Below is a small trained network, with its code and all its weights. Each question gives an input and a class and asks what happens when units are switched off, that is, made to give their printed mean instead of their output.

import numpy as np


def w(rows, s, z=0):
    codes = np.array(rows[::2]) - 128.0
    scale = np.full(codes.shape[1], s)
    scale[-1] = z or s
    return codes * scale


def norm(h):
    return h / np.sqrt((h * h).mean(-1, keepdims=True) + 1e-5)


def f(y):
    return y / 2 * (1 + np.tanh(0.7978845608 * (y + 0.044715 * y**3)))


def log_softmax(a):
    a = a - a.max(-1, keepdims=True)
    return a - np.log(np.exp(a).sum(-1, keepdims=True))


def net(x, mask):
    res = np.array(x, float).reshape(1, 4) / 4 @ E
    u = 0
    for l in range(4):
        y = f(norm(res) @ A[l][:, :-1].T + A[l][:, -1])
        res = res + np.where(mask[u : u + 6], y, B[l][:, -1]) @ B[l][:, :-1]
        u += 6
    return log_softmax(norm(res)[-1] @ U[:, :-1].T + U[:, -1])


A, B = {}, {}
E = w([
[61,154,21],'x0',
[85,184,150],'x1',
[254,87,80],'x2',
[77,61,77],'x3',
],0.0039)
A[0] = w([
[106,128,35,204],'L0N1',
[183,196,29,150],'L0N2',
[155,50,226,188],'L0N3',
[138,149,76,227],'L0N4',
[152,219,247,5],'L0N5',
[175,126,174,197],'L0N6',
],0.012,0.0028)
B[0] = w([
[202,135,241,240],'L0N1',
[255,136,144,254],'L0N2',
[76,120,108,242],'L0N3',
[187,58,180,200],'L0N4',
[149,181,84,235],'L0N5',
[81,124,2,203],'L0N6',
],0.0066,0.0047)
A[1] = w([
[6,162,60,188],'L1N1',
[225,254,119,107],'L1N2',
[185,205,127,77],'L1N3',
[157,93,54,63],'L1N4',
[108,181,76,48],'L1N5',
[119,229,109,6],'L1N6',
],0.01,0.0014)
B[1] = w([
[183,152,196,247],'L1N1',
[178,178,126,253],'L1N2',
[65,88,103,181],'L1N3',
[61,17,78,174],'L1N4',
[105,255,65,158],'L1N5',
[194,161,101,166],'L1N6',
],0.0059,0.005)
A[2] = w([
[78,73,17,51],'L2N1',
[97,121,254,153],'L2N2',
[12,119,98,17],'L2N3',
[225,169,157,99],'L2N4',
[182,63,4,255],'L2N5',
[156,153,129,62],'L2N6',
],0.0077,0.0015)
B[2] = w([
[125,40,84,157],'L2N1',
[1,118,188,204],'L2N2',
[178,87,162,121],'L2N3',
[183,69,130,237],'L2N4',
[71,72,142,254],'L2N5',
[152,146,145,139],'L2N6',
],0.0079,0.0039)
A[3] = w([
[90,89,107,208],'L3N1',
[53,125,182,129],'L3N2',
[63,103,180,168],'L3N3',
[207,89,106,252],'L3N4',
[91,93,193,119],'L3N5',
[151,245,108,139],'L3N6',
],0.011,0.0025)
B[3] = w([
[58,164,90,164],'L3N1',
[81,215,183,182],'L3N2',
[79,154,141,188],'L3N3',
[111,120,176,255],'L3N4',
[103,181,128,177],'L3N5',
[132,201,2,214],'L3N6',
],0.0076,0.0053)
U = w([
[76,20,51,2],'0',
[67,193,191,146],'1',
[189,226,41,155],'2',
[253,75,183,198],'3',
],0.014,0.0021)

Each question gives the input, the list of numbers given to net, and the class t.
The units are the neurons (one row each of A and B). Each row of codes is followed by its name. A weight is (code - 128) times the scale printed after its matrix; where a second scale follows, it is the last column's (A, B and U).
mask holds one flag per neuron, layer by layer. A switched-off neuron (its flag False) gives its mean, the last column of its row in B, instead of its output. The means were averaged over made-up inputs and are rounded, as every weight is.
A unit's drop is (log p(t) with every unit on - log p(t) with that unit switched off) / (log p(t) with every unit on - log p(t) with every unit switched off).
The circuit of an input: a set's keep is (log p(t) with only the set's units on - log p(t) with every unit switched off) / (log p(t) with every unit on - log p(t) with every unit switched off). Starting from the 12 units with the biggest drops (on a tie, the unit counted first), units are removed one at a time, each time the one whose removal leaves the highest keep (on an exact tie, the one counted first), for as long as the keep stays at least 0.8.
units of the circuit, in order: the units of the circuit, biggest drop first
most important unit: the unit with the biggest drop
top k neurons: the k neurons with the biggest drops, biggest first
k most important neurons of layer l: the k neurons of layer l with the biggest drops, biggest first
drop of u: that unit's drop, to one decimal
input [-2,-4,8,-7], class 0: units of the circuit, in order : (L0N6 L0N1 L1N4 L2N5)
input [8,2,5,8], class 3: units of the circuit, in order : (L0N1)
input [4,-2,-2,4], class 1: units of the circuit, in order : (L0N2 L1N1)
input [-4,-4,-1,-4], class 2: top 3 neurons : (L1N5 L0N5 L1N1)
input [-4,2,2,6], class 0: top 4 neurons : (L0N1 L2N1 L0N6 L1N4)
input [-1,8,-7,1], class 2: units of the circuit, in order : (L3N6 L1N6 L2N5)
input [-5,2,3,-4], class 2: 2 most important neurons of layer 0 : (L0N5 L0N4)
input [7,1,-3,-2], class 3: 2 most important neurons of layer 0 : (L0N3 L0N2)
input [-2,-2,8,-3], class 0: 2 most important neurons of layer 1 : (L1N4 L1N1)
input [-8,-6,1,-8], class 2: top 3 neurons : (L0N5 L0N4 L1N5)
input [-3,-5,8,-8], class 0: top 2 neurons : (L0N6 L0N1)
input [-6,-1,3,-5], class 0: top 2 neurons : (L0N6 L1N4)
input [-8,-5,-4,8], class 1: drop of L2N6 : 0.0
input [-4,3,1,7], class 1: most important unit : L1N1
input [7,5,-6,-7], class 2: drop of L3N6 : 0.1
input [-7,1,-2,2], class 2: top 2 neurons : (L0N5 L1N1)
input [1,-8,5,-7], class 0: drop of L0N6 : 0.5
